How the states are linked:
state | ψ τ
Q560 | Q397 Q114
Q163 | Q263 Q11
Q11 | Q872 Q163
Q919 | Q560 Q151
Q114 | Q151 Q560
Q960 | Q936 Q162
Q453 | Q653 Q562
Q17 | Q562 Q653
Q653 | Q870 Q17
Q582 | Q94 Q910
Q584 | Q857 Q214
Q358 | Q582 Q461
Q188 | Q815 Q464
Q693 | Q175 Q710
Q57 | Q978 Q569
Q857 | Q163 Q872
Q464 | Q867 Q188
Q461 | Q41 Q358
Q985 | Q910 Q94
Q162 | Q551 Q960
Q357 | Q17 Q870
Q978 | Q114 Q397
Q94 | Q556 Q985
Q709 | Q188 Q867
Q910 | Q461 Q582
Q556 | Q693 Q85
Q175 | Q533 Q837
Q397 | Q569 Q978
Q41 | Q690 Q401
Q562 | Q115 Q453
Q872 | Q214 Q857
Q301 | Q453 Q115
Q569 | Q584 Q57
Q279 | Q960 Q551
Q483 | Q11 Q263
Q815 | Q401 Q690
Q710 | Q85 Q693
Q85 | Q985 Q556
Q115 | Q483 Q301
Q214 | Q57 Q584
Q151 | Q709 Q919
Q533 | Q162 Q936
Q551 | Q357 Q279
Q837 | Q710 Q175
Q690 | Q464 Q815
Q936 | Q837 Q533
Q263 | Q301 Q483
Q870 | Q279 Q357
Q867 | Q919 Q709
Q401 | Q358 Q41

Rows with their states:
[0.8,-1.1,1.7,-0.9,1.6,-0.2,4.4,3.9,-1.6,-0.4,1.2,1.0,1.4,-1.9,-3.1,-2.7,0.1,-0.2,-1.6,-2.1,1.3,-1.7,0.7,3.3,-1.1,-1.6,1.5,-1.2,-1.1]: Q358
[0.2,1.1,-2.8,-0.5,2.1,2.6,-2.0,0.5,0.4,1.2,-3.0,-0.3,0.1,-0.5,2.6,1.1,2.4,2.3,-1.3,1.5,-2.4,-1.7,1.8,-1.8,0.3,3.6,-4.2,-2.0,4.0]: Q960
[0.4,-0.4,3.1,-0.5,-1.2,-1.7,2.4,-2.0,1.4,-1.8,3.8,-0.8,0.2,3.6,-1.8,-1.3,-0.7,-0.4,2.6,-1.3,0.2,1.9,-2.9,1.1,0.2,-1.7,2.8,2.6,-4.6]: Q17
[-1.0,0.9,-3.2,0.4,1.6,1.8,-0.8,2.3,-1.5,0.9,-2.3,-0.1,1.0,-1.2,1.8,0.0,1.7,1.9,-2.7,1.5,-0.1,-2.8,3.4,-1.8,1.3,2.6,-3.5,-2.0,3.9]: Q214
[1.0,-1.1,1.2,-0.7,1.9,0.0,4.8,4.3,-1.5,-1.0,1.5,1.1,1.1,-1.8,-4.0,-3.1,-0.2,-0.2,-2.0,-2.1,1.3,-2.1,0.2,3.6,-1.1,-2.5,1.2,-1.5,-1.2]: Q358
[-0.2,-2.6,-0.3,-0.2,3.5,1.0,2.8,5.3,-1.9,0.7,0.2,-0.1,2.7,-1.8,-1.6,-1.5,3.0,1.2,-3.0,-0.3,-0.5,-2.7,-0.3,2.4,-0.4,0.3,-1.5,-2.8,1.6]: Q11
[-0.2,1.4,-1.3,-0.3,-3.7,0.3,-4.7,-4.0,1.8,1.9,-0.1,0.2,-0.6,1.0,2.8,3.4,-2.1,0.0,0.0,1.1,-0.5,2.1,1.3,-4.5,2.0,2.1,0.2,2.0,1.2]: Q114
[0.0,-0.8,2.8,0.3,-0.5,-4.2,0.3,-1.5,0.1,-2.1,3.1,-1.4,1.7,1.6,-1.8,-0.8,-1.6,-1.4,3.7,-0.1,2.0,1.6,-0.9,1.8,0.2,-1.8,3.8,2.4,-4.7]: Q910
[-0.4,-2.3,2.9,-1.0,0.0,-1.1,3.0,1.6,-0.5,0.4,3.7,0.3,2.8,1.5,-4.1,-1.0,0.8,-0.5,-0.6,0.0,1.3,0.8,-1.6,3.6,-1.3,-2.2,3.6,1.0,-3.7]: Q461
[0.7,-0.5,-1.1,-1.0,2.4,0.3,4.1,4.2,-3.2,-1.4,-0.4,-0.7,-0.1,-2.8,-3.5,-2.2,1.4,1.6,-1.3,-0.8,0.0,-2.5,0.2,3.2,-2.1,0.7,-0.1,-2.9,0.0]: Q653
[0.0,-3.0,-1.7,0.9,3.1,1.1,2.6,3.8,-1.7,0.9,-2.3,0.1,1.6,-2.7,-2.1,-1.9,2.2,1.0,-2.2,0.2,0.0,-2.8,2.8,3.1,-2.4,-0.8,-0.9,-2.7,2.3]: Q464
[-1.3,-0.8,3.4,0.2,0.0,-1.3,3.0,-0.6,-0.4,-1.6,2.6,0.4,0.1,2.3,-1.6,-2.1,0.3,-2.3,2.8,-2.1,1.6,1.9,-3.9,2.5,-1.1,-3.8,2.5,0.9,-4.5]: Q263
[0.4,-2.8,3.4,-0.4,1.3,-2.9,3.7,0.2,-0.5,-2.5,2.8,0.0,1.0,-0.8,-2.1,-1.7,0.4,-0.4,0.8,-0.8,0.3,0.4,-1.0,4.6,-1.3,-1.7,4.2,0.1,-4.2]: Q562
[-1.9,1.4,0.5,0.9,-3.3,-1.0,-3.9,-3.4,2.0,0.4,1.5,0.0,-1.8,2.2,2.9,2.3,-0.5,-0.8,2.0,-0.3,-0.7,2.3,-0.6,-5.5,1.1,1.6,0.7,1.8,-0.4]: Q710
[0.2,-0.1,2.0,-0.7,-3.1,-3.8,-0.5,-2.6,0.4,-2.7,3.0,-0.9,-1.3,2.7,0.7,0.4,-2.2,-1.1,3.6,0.9,0.5,2.6,-2.9,-0.4,-0.9,-2.2,2.9,2.2,-4.0]: Q357

The symbols that take the first to the second take the third to the fourth. What is the fourth?
Answers are names.
A [0.5,2.5,-2.8,0.4,-2.1,1.9,-3.7,-2.6,0.8,1.6,-3.9,-0.3,-2.6,0.9,2.2,1.9,-2.1,1.6,0.2,0.6,-0.6,0.8,2.7,-3.0,1.8,1.7,-1.7,0.4,3.1]
B [-0.2,-2.9,-1.2,1.1,3.1,1.7,3.0,4.2,-1.9,0.9,-1.8,0.6,1.2,-2.5,-1.9,-2.4,1.8,0.7,-2.3,-0.4,0.5,-2.8,2.3,3.5,-1.6,-0.4,-1.1,-3.0,2.6]
C [-0.5,2.2,-2.7,0.9,-1.5,0.8,-5.7,-1.3,1.0,1.3,-2.1,-1.8,-1.5,0.9,3.8,1.0,-1.1,0.8,-0.2,3.0,-0.8,0.0,1.3,-4.1,3.0,2.2,-1.6,0.3,1.9]
D Q11

A [0.0,-1.1,2.6,0.3,-0.5,-4.0,0.7,-1.4,0.2,-2.1,2.7,-1.1,2.2,1.5,-1.7,-0.9,-0.7,-1.1,2.9,0.2,2.0,1.5,-1.3,2.1,0.7,-1.5,3.6,2.2,-4.7]
B [-1.0,2.5,-2.3,0.3,0.0,1.3,-3.0,-2.0,0.8,0.9,-2.3,0.3,-1.1,-1.4,4.1,2.7,1.7,1.4,-1.3,1.7,-1.8,-0.6,1.6,-3.6,1.0,3.6,-1.7,-0.2,3.3]
C [0.1,2.0,-2.1,-0.4,-1.1,-0.1,-3.8,-1.9,1.3,0.8,-2.8,1.2,-1.9,-1.1,3.5,2.7,0.1,0.8,-1.2,-0.1,-2.1,-0.1,1.4,-3.5,1.8,2.6,-3.2,-1.2,4.0]
D Q358

A [2.1,0.3,-1.2,-0.9,4.2,2.5,2.5,3.2,-1.1,0.8,-3.0,-0.5,0.7,-3.7,-1.8,-1.4,1.2,1.7,-2.5,-1.0,-1.0,-2.5,2.4,1.5,0.1,1.6,-1.6,-2.1,1.9]
B [1.2,0.5,-2.7,-0.9,2.5,2.0,0.1,1.9,-1.5,1.3,-3.6,-0.4,-0.4,-2.5,0.2,0.0,1.6,1.5,-3.0,0.6,-0.6,-2.9,1.8,2.7,-0.4,1.8,-3.3,-2.5,4.8]
C [-1.1,2.4,1.3,-0.2,-2.9,-1.3,-2.2,-3.8,1.6,-0.6,1.9,-0.7,-1.5,3.6,2.2,2.2,-1.7,-1.7,2.0,-0.4,1.0,2.8,-2.7,-3.0,0.6,0.8,1.5,4.5,-2.2]
D Q357

A [-0.3,-2.3,1.6,0.9,0.8,-1.4,2.8,2.1,-0.5,-1.6,0.7,0.0,1.8,0.2,-5.2,-2.4,0.0,-1.2,1.6,-2.7,0.9,0.7,-1.0,4.1,-1.3,-3.3,2.3,1.2,-2.4]
B [1.0,-3.9,1.3,0.6,2.6,-1.0,2.5,2.4,-1.8,-0.6,0.6,-0.7,2.0,-1.1,-4.6,-2.7,0.3,0.5,1.0,-0.6,0.1,-0.8,-0.7,4.6,-1.0,-2.4,2.8,-2.1,-2.2]
C [1.4,-1.6,0.7,0.4,3.2,0.0,4.8,3.7,-1.6,-1.4,0.5,0.0,0.2,-0.6,-3.5,-3.0,1.1,0.9,-0.5,-1.5,0.2,-1.9,-1.1,4.9,-1.9,-0.9,0.1,0.5,-0.1]
D Q562

A [0.1,-3.4,-1.9,1.0,3.2,0.9,2.5,3.8,-2.1,0.8,-1.9,0.7,1.4,-2.4,-2.3,-2.2,2.2,1.0,-1.9,0.2,0.2,-2.9,2.4,3.3,-2.2,-0.6,-0.8,-2.9,2.2]
B [0.0,-2.4,1.6,0.8,0.4,-1.4,2.8,2.1,-0.7,-1.6,1.4,0.2,2.1,0.5,-5.0,-2.9,-0.4,-1.2,1.5,-2.9,0.6,0.4,-0.8,4.1,-1.8,-2.8,2.2,0.8,-2.9]
C [0.2,-0.5,3.2,-0.6,-2.7,-2.3,0.9,-2.2,1.1,-1.2,3.0,1.0,0.1,0.6,-0.5,1.2,-2.0,-2.5,2.8,-2.0,1.9,3.3,-3.0,1.6,-0.4,-2.8,2.3,1.5,-3.8]
D Q214

A [1.5,1.5,0.4,-0.2,-4.0,-0.8,-3.6,-5.0,2.3,0.1,0.3,-0.3,-1.9,1.8,1.8,2.9,-2.7,-1.9,2.1,1.2,0.0,2.4,-1.4,-2.1,0.7,-0.7,0.4,2.3,-0.9]
B [-0.3,0.3,2.0,0.2,-1.5,-0.8,-2.1,-4.4,2.1,-1.2,0.6,-0.8,0.7,1.7,1.4,1.1,-2.4,-2.6,2.7,-1.6,0.2,2.7,-2.8,-1.4,1.2,-1.8,2.5,3.2,-3.8]
C [-0.3,-0.8,2.3,0.1,-0.3,-4.3,0.8,-1.0,-0.2,-2.4,2.8,-0.9,1.6,1.3,-1.7,-1.1,-1.6,-1.2,3.1,-0.1,2.1,1.7,-1.2,2.1,0.5,-1.6,4.1,2.0,-4.5]
D Q461

A [0.3,2.7,-0.3,-0.3,-2.4,0.8,-4.3,-2.7,1.7,0.7,-0.6,-0.4,-0.7,1.4,4.9,3.0,-3.1,-1.7,-0.2,0.0,-0.1,1.8,0.8,-3.4,2.1,1.4,0.0,2.1,1.0]
B [-0.3,-2.4,-0.4,0.0,4.0,1.1,2.7,5.0,-1.7,-0.1,0.7,0.2,2.5,-1.9,-1.7,-1.4,3.0,1.5,-2.6,-0.3,-0.7,-3.0,0.3,2.2,-0.6,0.4,-2.2,-3.2,2.1]
C [1.7,-2.3,-1.0,0.0,3.0,1.5,3.5,4.1,-2.2,0.3,-2.6,-0.7,-0.1,-0.8,-4.2,-2.6,0.7,1.2,-1.6,-0.6,0.0,-2.8,1.0,4.4,-1.9,-0.8,-1.6,-2.0,1.1]
D Q710

A [-0.6,2.5,-1.4,0.5,-1.4,1.6,-3.4,-3.1,2.3,0.8,-0.7,0.0,-2.2,1.3,5.4,2.2,-0.7,-0.9,0.3,0.2,-1.4,1.1,-0.4,-4.2,0.6,1.0,-2.7,2.2,1.9]
B [-0.6,2.6,-2.9,0.4,-0.6,1.1,-2.9,-2.7,0.7,0.9,-1.9,-0.2,-1.5,-1.6,4.7,2.9,1.7,1.5,-1.7,0.8,-1.8,-1.1,1.8,-3.4,1.3,3.7,-1.4,0.0,4.0]
C [1.0,-1.4,1.2,0.2,3.6,0.2,4.9,3.7,-1.3,-1.6,0.9,0.1,0.5,-0.6,-3.7,-2.9,1.3,0.5,-0.3,-1.6,0.2,-1.7,-1.3,5.0,-2.1,-0.9,-0.4,1.0,-0.9]
D Q562

A [0.3,2.3,-3.2,-0.1,-0.8,3.1,-3.0,1.0,0.1,1.9,-1.7,-1.0,-1.4,-1.4,3.6,0.4,-1.0,0.6,-2.3,1.3,0.0,0.1,1.9,-3.5,2.3,1.7,-3.7,-0.9,4.1]
B [0.0,1.6,-1.0,-0.3,-3.7,0.8,-4.4,-4.0,2.6,1.2,0.1,0.3,-0.6,1.5,2.6,3.1,-2.1,0.0,0.4,0.5,-0.9,2.4,1.5,-4.3,1.7,2.0,0.3,1.7,1.2]
C [0.4,-0.1,2.9,-0.6,-0.8,-1.7,1.9,-1.4,1.3,-2.2,3.9,-0.1,0.5,3.1,-1.4,-0.6,-0.8,-0.4,2.6,-1.3,0.2,1.9,-2.7,1.1,0.0,-1.8,3.0,2.2,-4.7]
D Q653

